Below is a small trained network, with its code and all its weights. Each question gives an input and a class and asks what happens when units are switched off, that is, made to give their printed mean instead of their output.

import numpy as np


def w(rows, s, z=0):
    codes = np.array(rows[::2]) - 128.0
    scale = np.full(codes.shape[1], s)
    scale[-1] = z or s
    return codes * scale


def f(y):
    return np.maximum(y, 0)


def log_softmax(a):
    a = a - a.max(-1, keepdims=True)
    return a - np.log(np.exp(a).sum(-1, keepdims=True))


def net(x, mask):
    res = np.array(x, float).reshape(1, 4) / 4 @ E
    y = f(res @ A[0][:, :-1].T + A[0][:, -1])
    res = res + np.where(mask, y, B[0][:, -1]) @ B[0][:, :-1]
    return log_softmax(res[-1] @ U[:, :-1].T + U[:, -1])


A, B = {}, {}
E = w([
[27,125,112,106,1,171,112,138,111,201],'x0',
[84,208,237,132,142,81,33,240,76,112],'x1',
[66,90,104,156,53,76,173,176,144,56],'x2',
[126,209,52,110,83,186,71,161,79,50],'x3',
],0.01)
A[0] = w([
[121,122,108,131,54,138,136,119,123,137,2],'N1',
[151,122,103,120,178,136,153,74,127,134,143],'N2',
[119,135,113,137,118,140,114,158,110,135,205],'N3',
[111,184,190,129,176,118,17,215,121,157,172],'N4',
[152,155,107,121,130,138,103,116,118,140,10],'N5',
[119,89,199,130,222,95,149,150,143,169,155],'N6',
[119,84,171,125,150,108,172,138,144,121,196],'N7',
[95,137,123,118,3,156,96,93,120,216,201],'N8',
[152,133,157,130,211,125,107,109,124,145,115],'N9',
[144,150,109,134,112,125,118,129,127,131,115],'N10',
[136,114,135,138,161,110,105,98,146,161,141],'N11',
[116,128,110,122,115,139,129,156,132,103,133],'N12',
[124,163,116,111,103,156,133,133,121,127,162],'N13',
[115,132,167,120,113,139,89,146,132,142,87],'N14',
[138,163,110,127,83,147,76,168,117,121,229],'N15',
[133,136,172,132,176,109,86,177,129,92,4],'N16',
[126,130,103,122,68,142,122,116,141,113,79],'N17',
[148,93,121,122,109,136,116,153,94,149,155],'N18',
[116,187,167,125,113,127,45,218,109,122,88],'N19',
[127,136,108,133,96,147,100,86,112,123,71],'N20',
[114,117,129,125,60,148,104,105,133,159,129],'N21',
[137,95,96,132,100,125,197,96,134,109,81],'N22',
[143,119,162,120,216,140,130,62,128,221,150],'N23',
[120,138,117,123,120,141,135,118,119,127,79],'N24',
[131,172,165,129,147,116,77,184,100,159,127],'N25',
],0.014,0.0033)
B[0] = w([
[152,162,102,115,163,144,140,133,116,121,170],'N1',
[130,71,110,126,138,131,149,115,128,139,179],'N2',
[133,138,127,126,106,130,122,121,121,130,162],'N3',
[93,252,167,109,101,145,101,122,106,132,253],'N4',
[135,156,153,129,136,109,120,143,131,108,143],'N5',
[149,97,138,136,121,123,133,206,127,127,208],'N6',
[136,95,88,134,107,132,122,164,120,132,181],'N7',
[137,178,62,136,159,123,187,133,125,138,247],'N8',
[135,163,134,130,170,133,167,131,128,149,180],'N9',
[133,123,126,141,115,140,118,125,121,131,141],'N10',
[153,97,135,130,143,130,143,133,118,110,162],'N11',
[129,97,116,123,109,140,118,137,133,171,154],'N12',
[97,119,133,136,111,110,127,138,142,139,163],'N13',
[132,153,128,116,114,131,103,131,133,120,165],'N14',
[103,164,101,115,120,133,124,104,131,133,197],'N15',
[134,155,99,122,147,135,167,122,128,141,183],'N16',
[128,143,124,121,110,116,129,156,121,115,166],'N17',
[141,107,117,123,116,123,141,123,109,108,146],'N18',
[114,130,66,150,83,113,108,91,144,121,235],'N19',
[133,123,135,142,104,113,120,136,132,124,154],'N20',
[135,167,103,128,138,133,150,138,138,115,183],'N21',
[109,113,155,134,102,119,90,126,129,129,192],'N22',
[166,30,154,137,169,124,145,144,139,116,209],'N23',
[112,126,133,145,138,120,119,137,130,145,138],'N24',
[104,169,147,116,107,123,100,120,117,111,203],'N25',
],0.031,0.02)
U = w([
[181,13,156,167,122,78,66,207,172,154,222],'0',
[139,188,60,113,125,111,152,207,82,173,247],'1',
[201,145,216,79,220,161,136,210,79,183,7],'2',
[216,50,68,144,241,126,215,82,196,183,95],'3',
[63,183,131,66,55,130,2,83,114,135,5],'4',
],0.0074,0.0014)

Each question gives the input, the list of numbers given to net, and the class t.
The units are the neurons (one row each of A and B). Each row of codes is followed by its name. A weight is (code - 128) times the scale printed after its matrix; where a second scale follows, it is the last column's (A, B and U).
mask holds one flag per neuron, in row order. A switched-off neuron (its flag False) gives its mean, the last column of its row in B, instead of its output. The means were averaged over made-up inputs and are rounded, as every weight is.
A unit's drop is (log p(t) with every unit on - log p(t) with that unit switched off) / (log p(t) with every unit on - log p(t) with every unit switched off).
The circuit of an input: a set's keep is (log p(t) with only the set's units on - log p(t) with every unit switched off) / (log p(t) with every unit on - log p(t) with every unit switched off). Starting from the 12 units with the biggest drops (on a tie, the unit counted first), units are removed one at a time, each time the one whose removal leaves the highest keep (on an exact tie, the one counted first), for as long as the keep stays at least 0.8.
units of the circuit, in order: the units of the circuit, biggest drop first
unit that matters most: the unit with the biggest drop
k most important neurons: the k neurons with the biggest drops, biggest first
drop of u: that unit's drop, to one decimal
input [5,-6,-4,2], class 3: units of the circuit, in order => (N4)
input [-3,1,-2,-3], class 2: units of the circuit, in order => (N19 N8)
input [-3,-8,-4,-4], class 3: 2 most important neurons => (N2 N9)
input [1,-2,7,-5], class 0: units of the circuit, in order => (N4 N8)
input [1,-2,7,-4], class 0: 2 most important neurons => (N4 N8)
input [-3,-5,2,-1], class 0: 2 most important neurons => (N8 N22)
input [6,7,7,-4], class 4: 2 most important neurons => (N4 N19)
input [-6,1,3,5], class 4: 2 most important neurons => (N8 N6)
input [-7,-3,7,3], class 0: units of the circuit, in order => (N4 N8)
input [-2,-7,-4,-8], class 0: 2 most important neurons => (N8 N6)
input [-1,-4,-4,5], class 0: 3 most important neurons => (N4 N8 N16)
input [8,5,-2,-3], class 4: 3 most important neurons => (N4 N25 N19)
input [-8,2,-2,-5], class 2: 4 most important neurons => (N6 N9 N19 N8)
input [-4,1,-3,4], class 4: units of the circuit, in order => (N8)
input [0,2,-5,-7], class 2: 2 most important neurons => (N9 N19)
input [1,-5,1,-5], class 0: 2 most important neurons => (N22 N8)
input [-1,-4,7,-2], class 0: drop of N4 => 0.6
input [-7,-4,2,8], class 0: drop of N4 => 0.7
input [-1,4,-2,-8], class 2: drop of N19 => 0.0
input [7,0,-7,-4], class 3: unit that matters most => N23
